Below is a small trained network, with its code and all its weights. Each question gives an input and a class and asks what happens when units are switched off, that is, made to give their printed mean instead of their output.

import numpy as np


def w(rows, s, z=0):
    codes = np.array(rows[::2]) - 128.0
    scale = np.full(codes.shape[1], s)
    scale[-1] = z or s
    return codes * scale


def norm(h):
    return h / np.sqrt((h * h).mean(-1, keepdims=True) + 1e-5)


def f(y):
    return np.maximum(y, 0)


def log_softmax(a):
    a = a - a.max(-1, keepdims=True)
    return a - np.log(np.exp(a).sum(-1, keepdims=True))


def net(x, mask):
    res = np.array(x, float).reshape(1, 4) / 4 @ E
    u = 0
    for l in range(2):
        y = f(norm(res) @ A[l][:, :-1].T + A[l][:, -1])
        res = res + np.where(mask[u : u + 6], y, B[l][:, -1]) @ B[l][:, :-1]
        u += 6
    return log_softmax(norm(res)[-1] @ U[:, :-1].T + U[:, -1])


A, B = {}, {}
E = w([
[135,182,5,127,122,109,149,137],'x0',
[191,93,97,61,36,184,223,153],'x1',
[183,153,113,212,83,213,44,219],'x2',
[138,116,122,238,63,159,176,105],'x3',
],0.011)
A[0] = w([
[137,22,225,93,80,179,193,107,177],'L0N1',
[104,153,204,155,187,122,84,101,4],'L0N2',
[122,111,64,201,188,69,155,115,80],'L0N3',
[164,174,32,116,126,157,123,194,50],'L0N4',
[137,178,59,33,140,73,209,133,17],'L0N5',
[202,162,47,148,2,208,181,166,63],'L0N6',
],0.009,0.0026)
B[0] = w([
[175,71,16,105,98,128,195,106,236],'L0N1',
[152,94,158,152,33,119,95,160,175],'L0N2',
[164,157,112,191,117,151,130,173,175],'L0N3',
[148,149,133,205,71,101,229,137,193],'L0N4',
[3,40,119,13,212,2,163,94,201],'L0N5',
[122,162,114,217,95,249,89,201,254],'L0N6',
],0.0088,0.0093)
A[1] = w([
[121,106,113,145,144,54,76,156,87],'L1N1',
[161,140,161,108,189,148,165,137,102],'L1N2',
[133,141,250,142,151,157,69,145,2],'L1N3',
[68,175,88,198,158,96,109,69,139],'L1N4',
[146,131,202,135,96,181,63,118,48],'L1N5',
[170,168,47,129,121,220,99,139,142],'L1N6',
],0.012,0.0063)
B[1] = w([
[152,122,114,121,76,124,74,166,174],'L1N1',
[192,78,74,98,91,98,149,131,131],'L1N2',
[107,158,45,101,244,131,37,101,159],'L1N3',
[206,132,189,193,141,169,123,183,202],'L1N4',
[117,80,81,155,194,102,110,144,169],'L1N5',
[187,157,217,134,84,158,203,173,254],'L1N6',
],0.011,0.0091)
U = w([
[95,72,84,6,114,83,219,71,89],'0',
[169,137,148,239,32,190,186,190,252],'1',
[128,133,102,160,159,98,17,182,18],'2',
],0.013,0.0032)

Each question gives the input, the list of numbers given to net, and the class t.
The units are the neurons (one row each of A and B). Each row of codes is followed by its name. A weight is (code - 128) times the scale printed after its matrix; where a second scale follows, it is the last column's (A, B and U).
mask holds one flag per neuron, layer by layer. A switched-off neuron (its flag False) gives its mean, the last column of its row in B, instead of its output. The means were averaged over made-up inputs and are rounded, as every weight is.
A unit's drop is (log p(t) with every unit on - log p(t) with that unit switched off) / (log p(t) with every unit on - log p(t) with every unit switched off).
The circuit of an input: a set's keep is (log p(t) with only the set's units on - log p(t) with every unit switched off) / (log p(t) with every unit on - log p(t) with every unit switched off). Starting from all 12 units, units are removed one at a time, each time the one whose removal leaves the highest keep (on an exact tie, the one counted first), for as long as the keep stays at least 0.8.
circuit, biggest first: the units of the circuit, biggest drop first
top k neurons: the k neurons with the biggest drops, biggest first
k most important neurons of layer l: the k neurons of layer l with the biggest drops, biggest first
drop when u is switched off: that unit's drop, to one decimal
input [0,-7,-8,-7], class 2: 2 most important neurons of layer 0	[L0N1; L0N2]
input [1,-6,-8,-2], class 2: circuit, biggest first	[L1N4; L1N6]
input [-1,-8,3,3], class 2: circuit, biggest first	[L0N1; L1N3]
input [3,6,-4,-1], class 0: circuit, biggest first	[L0N5]
input [-1,-4,-4,1], class 2: 3 most important neurons of layer 0	[L0N1; L0N4; L0N2]
input [-8,-5,-6,3], class 0: top 4 neurons	[L0N6; L1N6; L0N1; L1N4]
input [-8,1,-1,-8], class 0: 2 most important neurons of layer 0	[L0N6; L0N1]
input [5,-8,4,-7], class 1: top 2 neurons	[L0N5; L1N4]
input [-7,4,-4,7], class 0: top 2 neurons	[L0N1; L0N6]
input [1,0,-3,3], class 0: top 3 neurons	[L0N6; L0N5; L1N6]
input [-4,-7,-8,-6], class 2: 2 most important neurons of layer 0	[L0N1; L0N5]
input [0,-4,-1,-2], class 2: drop when L0N1 is switched off	0.2
input [-6,5,-3,3], class 0: drop when L0N3 is switched off	0.1
input [-6,-6,8,1], class 2: top neuron	[L1N3]
input [-2,-8,6,1], class 2: drop when L1N3 is switched off	0.2
